Below are the code and all the weights of a small trained network. Each question names an input and a class and asks about switching units off, where a switched-off unit gives its printed mean instead of its output.

import numpy as np


def w(rows, s, z=0):
    codes = np.array(rows[::2]) - 128.0
    scale = np.full(codes.shape[1], s)
    scale[-1] = z or s
    return codes * scale


def norm(h):
    return h / np.sqrt((h * h).mean(-1, keepdims=True) + 1e-5)


def f(y):
    return y / 2 * (1 + np.tanh(0.7978845608 * (y + 0.044715 * y**3)))


def log_softmax(a):
    a = a - a.max(-1, keepdims=True)
    return a - np.log(np.exp(a).sum(-1, keepdims=True))


def net(x, mask):
    res = np.array(x, float).reshape(1, 4) / 4 @ E
    u = 0
    for l in range(2):
        y = f(norm(res) @ A[l][:, :-1].T + A[l][:, -1])
        res = res + np.where(mask[u : u + 15], y, B[l][:, -1]) @ B[l][:, :-1]
        u += 15
    return log_softmax(norm(res)[-1] @ U[:, :-1].T + U[:, -1])


A, B = {}, {}
E = w([
[61,197,90,50,103,125],'x0',
[77,165,194,144,41,188],'x1',
[123,2,153,65,72,82],'x2',
[85,200,173,101,131,57],'x3',
],0.0027)
A[0] = w([
[106,255,145,74,98,132,65],'L0N0',
[151,91,146,115,90,173,59],'L0N1',
[96,200,25,19,125,125,5],'L0N2',
[103,170,120,122,94,184,78],'L0N3',
[133,165,67,101,179,141,102],'L0N4',
[141,93,116,118,116,98,16],'L0N5',
[108,105,147,92,92,122,54],'L0N6',
[124,83,120,162,88,191,5],'L0N7',
[142,107,150,101,123,82,72],'L0N8',
[124,104,128,159,109,168,39],'L0N9',
[105,91,151,38,50,114,15],'L0N10',
[125,125,133,82,141,25,63],'L0N11',
[110,150,109,160,173,154,63],'L0N12',
[122,217,156,146,104,145,40],'L0N13',
[93,84,160,71,98,120,37],'L0N14',
],0.0081,0.0024)
B[0] = w([
[34,153,65,177,146,154,252],'L0N0',
[106,135,90,85,119,178,152],'L0N1',
[213,186,88,6,162,198,248],'L0N2',
[114,138,147,96,195,83,167],'L0N3',
[147,145,47,124,147,92,185],'L0N4',
[58,154,154,139,109,109,129],'L0N5',
[115,103,77,149,110,110,149],'L0N6',
[131,112,121,137,147,198,152],'L0N7',
[84,106,125,103,131,97,143],'L0N8',
[141,115,133,133,137,165,128],'L0N9',
[180,123,97,164,54,74,221],'L0N10',
[130,93,148,114,200,126,187],'L0N11',
[151,115,128,125,57,105,143],'L0N12',
[124,169,199,144,97,108,183],'L0N13',
[138,114,107,136,79,95,176],'L0N14',
],0.015,0.004)
A[1] = w([
[153,160,231,141,105,126,35],'L1N0',
[122,82,120,96,39,69,15],'L1N1',
[145,126,154,124,121,128,141],'L1N2',
[135,90,139,126,138,198,45],'L1N3',
[78,89,206,75,202,73,2],'L1N4',
[100,140,108,101,65,117,136],'L1N5',
[6,205,136,161,137,123,35],'L1N6',
[82,192,120,143,170,129,90],'L1N7',
[106,114,131,155,108,111,118],'L1N8',
[147,81,147,100,153,122,75],'L1N9',
[153,120,100,179,143,96,89],'L1N10',
[110,77,145,150,136,235,23],'L1N11',
[90,111,121,189,108,94,127],'L1N12',
[188,124,88,149,121,80,67],'L1N13',
[138,156,103,135,69,167,127],'L1N14',
],0.011,0.0019)
B[1] = w([
[169,154,69,167,117,67,142],'L1N0',
[176,43,111,157,119,135,239],'L1N1',
[129,128,108,137,119,119,121],'L1N2',
[80,126,109,120,105,133,163],'L1N3',
[76,132,157,127,192,57,187],'L1N4',
[154,92,154,112,129,150,192],'L1N5',
[119,128,251,108,60,116,254],'L1N6',
[171,93,149,79,87,121,220],'L1N7',
[139,129,109,97,138,135,146],'L1N8',
[101,125,139,131,126,98,151],'L1N9',
[132,155,146,166,129,164,173],'L1N10',
[47,140,82,122,79,142,198],'L1N11',
[141,152,94,75,159,153,192],'L1N12',
[88,130,174,162,147,178,227],'L1N13',
[111,128,151,125,162,84,212],'L1N14',
],0.023,0.0039)
U = w([
[3,137,60,132,66,148,140],'0',
[190,15,105,141,118,143,208],'1',
[189,197,65,34,192,160,160],'2',
[122,189,177,223,181,209,73],'3',
[176,197,95,192,87,41,5],'4',
[151,170,251,66,42,105,178],'5',
[61,112,160,125,234,21,84],'6',
],0.012,0.0028)

Each question gives the input, the list of numbers given to net, and the class t.
The units are the neurons (one row each of A and B). Each row of codes is followed by its name. A weight is (code - 128) times the scale printed after its matrix; where a second scale follows, it is the last column's (A, B and U).
mask holds one flag per neuron, layer by layer. A switched-off neuron (its flag False) gives its mean, the last column of its row in B, instead of its output. The means were averaged over made-up inputs and are rounded, as every weight is.
A unit's drop is (log p(t) with every unit on - log p(t) with that unit switched off) / (log p(t) with every unit on - log p(t) with every unit switched off).
unit that matters most: the unit with the biggest drop
k most important neurons: the k neurons with the biggest drops, biggest first
k most important neurons of layer l: the k neurons of layer l with the biggest drops, biggest first
drop of u: that unit's drop, to one decimal
input [-1,-6,5,-2], class 6: most important neuron	L1N4
input [-5,-3,-2,1], class 3: 2 most important neurons	L0N0; L0N13
input [-8,3,2,5], class 6: 2 most important neurons of layer 0	L0N10; L0N0
input [4,-7,2,-7], class 2: 3 most important neurons	L0N10; L1N6; L1N1
input [1,5,2,1], class 1: 2 most important neurons of layer 0	L0N10; L0N14
input [-5,-4,-1,1], class 6: 4 most important neurons	L0N0; L0N10; L0N14; L1N4
input [1,-7,-1,0], class 2: 2 most important neurons of layer 0	L0N4; L0N10
input [-8,6,-2,3], class 4: 3 most important neurons	L1N0; L0N0; L0N13
input [-6,2,-7,-4], class 0: 3 most important neurons	L0N10; L1N11; L0N7
input [-4,-5,6,1], class 6: 2 most important neurons	L1N4; L0N11
input [-4,-6,7,5], class 6: 2 most important neurons	L0N11; L1N4
input [-6,-1,1,1], class 0: 3 most important neurons of layer 0	L0N3; L0N0; L0N13
input [-8,0,-2,5], class 4: 2 most important neurons	L0N0; L1N0
input [-4,2,4,-3], class 0: unit that matters most	L0N7
input [-4,-7,0,-1], class 6: 4 most important neurons	L0N10; L0N0; L1N4; L0N14
input [-6,2,-7,2], class 4: 3 most important neurons	L1N0; L0N0; L0N12
input [-2,-4,-2,-7], class 0: 2 most important neurons	L0N10; L1N11
input [-6,4,1,4], class 4: 2 most important neurons	L0N0; L1N0
input [-7,6,-7,-2], class 4: 3 most important neurons	L1N0; L0N0; L0N13
input [6,0,-2,-4], class 2: unit that matters most	L0N2
input [3,-4,-4,6], class 2: 2 most important neurons of layer 0	L0N2; L0N4
input [-2,-7,-5,8], class 3: 4 most important neurons of layer 1	L1N6; L1N10; L1N12; L1N13
input [-8,3,-7,3], class 4: drop of L0N0	0.3
input [-5,3,3,6], class 1: drop of L1N1	0.1
input [-3,-7,6,-3], class 6: drop of L1N4	0.2
input [-7,3,-7,-3], class 4: drop of L1N0	0.6
input [-1,-1,5,-4], class 1: most important neuron of layer 1	L1N1
